Below is a small trained network, with its code and all its weights. Each question gives an input and a class and asks what happens when units are switched off, that is, made to give their printed mean instead of their output.

import numpy as np


def w(rows, s, z=0):
    codes = np.array(rows[::2]) - 128.0
    scale = np.full(codes.shape[1], s)
    scale[-1] = z or s
    return codes * scale


def norm(h):
    return h / np.sqrt((h * h).mean(-1, keepdims=True) + 1e-5)


def f(y):
    return np.maximum(y, 0)


def log_softmax(a):
    a = a - a.max(-1, keepdims=True)
    return a - np.log(np.exp(a).sum(-1, keepdims=True))


def net(x, mask):
    res = np.array(x, float).reshape(1, 8) / 4 @ E
    u = 0
    for l in range(3):
        y = f(norm(res) @ A[l][:, :-1].T + A[l][:, -1])
        res = res + np.where(mask[u : u + 4], y, B[l][:, -1]) @ B[l][:, :-1]
        u += 4
    return log_softmax(norm(res)[-1] @ U[:, :-1].T + U[:, -1])


A, B = {}, {}
E = w([
[128,131,131],'x0',
[129,122,124],'x1',
[125,125,130],'x2',
[220,138,21],'x3',
[125,122,127],'x4',
[141,252,152],'x5',
[133,130,127],'x6',
[25,159,61],'x7',
],0.0028)
A[0] = w([
[118,139,181,160],'0.n1',
[170,149,88,224],'0.n2',
[94,1,86,10],'0.n3',
[42,140,29,94],'0.n4',
],0.01,0.0011)
B[0] = w([
[97,82,56,200],'0.n1',
[70,100,54,210],'0.n2',
[133,237,91,249],'0.n3',
[150,67,255,253],'0.n4',
],0.0081,0.004)
A[1] = w([
[211,126,161,36],'1.n1',
[253,179,94,50],'1.n2',
[106,254,149,254],'1.n3',
[162,153,76,154],'1.n4',
],0.0069,0.0012)
B[1] = w([
[126,99,245,150],'1.n1',
[162,78,148,205],'1.n2',
[236,184,3,253],'1.n3',
[33,151,204,194],'1.n4',
],0.0056,0.0038)
A[2] = w([
[58,76,92,53],'2.n1',
[191,40,139,247],'2.n2',
[70,41,109,75],'2.n3',
[118,55,3,182],'2.n4',
],0.0058,0.0015)
B[2] = w([
[22,104,23,177],'2.n1',
[127,158,191,212],'2.n2',
[144,242,162,194],'2.n3',
[2,152,231,253],'2.n4',
],0.0042,0.0033)
U = w([
[178,77,254,122],'0',
[113,140,143,239],'1',
[109,137,142,194],'2',
[115,126,132,183],'3',
[51,95,117,34],'4',
[188,121,30,5],'5',
[119,111,141,41],'6',
],0.0095,0.0023)

Each question gives the input, the list of numbers given to net, and the class t.
The units are the neurons (one row each of A and B). Each row of codes is followed by its name. A weight is (code - 128) times the scale printed after its matrix; where a second scale follows, it is the last column's (A, B and U).
mask holds one flag per neuron, layer by layer. A switched-off neuron (its flag False) gives its mean, the last column of its row in B, instead of its output. The means were averaged over made-up inputs and are rounded, as every weight is.
A unit's drop is (log p(t) with every unit on - log p(t) with that unit switched off) / (log p(t) with every unit on - log p(t) with every unit switched off).
The circuit of an input: a set's keep is (log p(t) with only the set's units on - log p(t) with every unit switched off) / (log p(t) with every unit on - log p(t) with every unit switched off). Starting from all 12 units, units are removed one at a time, each time the one whose removal leaves the highest keep (on an exact tie, the one counted first), for as long as the keep stays at least 0.8.
circuit, biggest first: the units of the circuit, biggest drop first
top k neurons: the k neurons with the biggest drops, biggest first
top k neurons in layer l: the k neurons of layer l with the biggest drops, biggest first
input [-3,5,4,2,-1,8,-1,5], class 5: circuit, biggest first : (1.n3)
input [0,-5,1,7,2,2,-2,-6], class 4: top 3 neurons in layer 0 : (0.n2; 0.n4; 0.n3)
input [-1,-1,8,2,-2,6,7,8], class 0: circuit, biggest first : (0.n4; 0.n3)
input [-5,-4,5,-6,-1,-8,-4,3], class 5: top 3 neurons : (0.n3; 1.n3; 0.n2)
input [-2,-6,-1,7,-2,4,-2,-6], class 4: circuit, biggest first : (0.n2; 2.n4; 0.n3; 1.n3)
input [6,-2,1,8,-7,4,-8,-4], class 4: top 4 neurons : (0.n2; 0.n4; 0.n3; 1.n3)
input [0,5,0,-6,-2,7,-4,1], class 5: circuit, biggest first : (0.n4; 1.n3)
input [-1,2,2,-7,-6,0,-6,-4], class 4: circuit, biggest first : (0.n1; 0.n4)
input [-5,-7,0,-3,-1,-8,5,-2], class 5: circuit, biggest first : (0.n3; 1.n3)
input [6,-4,-8,7,-5,5,-2,8], class 0: top 3 neurons : (0.n4; 0.n3; 0.n1)
input [-6,2,2,6,2,3,-2,-8], class 0: top 2 neurons : (0.n3; 0.n1)
input [7,-2,6,-8,-7,4,-2,-4], class 4: top 2 neurons : (0.n1; 0.n3)
input [5,-7,1,7,8,-4,-4,8], class 0: top 2 neurons : (0.n4; 0.n1)
input [1,-5,-4,-2,-7,2,-5,8], class 0: top neuron in layer 0 : (0.n4)
input [5,-3,-6,-7,0,8,-5,1], class 5: circuit, biggest first : (0.n4; 1.n3)
input [-1,-3,6,8,-5,5,-4,0], class 4: top 2 neurons : (0.n2; 0.n3)
input [-2,0,-6,-2,2,-8,4,-4], class 5: circuit, biggest first : (0.n3; 1.n3)
input [-1,8,5,-5,-8,6,-3,8], class 0: top 2 neurons : (0.n4; 0.n3)
input [-6,4,-7,0,0,-8,5,8], class 0: top 3 neurons in layer 0 : (0.n4; 0.n2; 0.n1)
input [1,5,-3,8,4,4,6,4], class 4: top neuron in layer 2 : (2.n1)
input [0,-2,3,-3,7,-8,2,-6], class 5: top 2 neurons : (0.n3; 0.n4)
input [-6,-3,2,8,6,3,6,-2], class 4: top 2 neurons : (0.n2; 0.n3)
input [-5,2,4,7,2,-2,-5,-4], class 4: top 4 neurons : (0.n2; 0.n4; 2.n4; 1.n3)
input [-1,-3,0,3,-2,7,8,5], class 5: top 2 neurons : (0.n1; 1.n3)
input [2,-3,2,-2,6,-5,2,8], class 0: top 2 neurons in layer 0 : (0.n4; 0.n2)
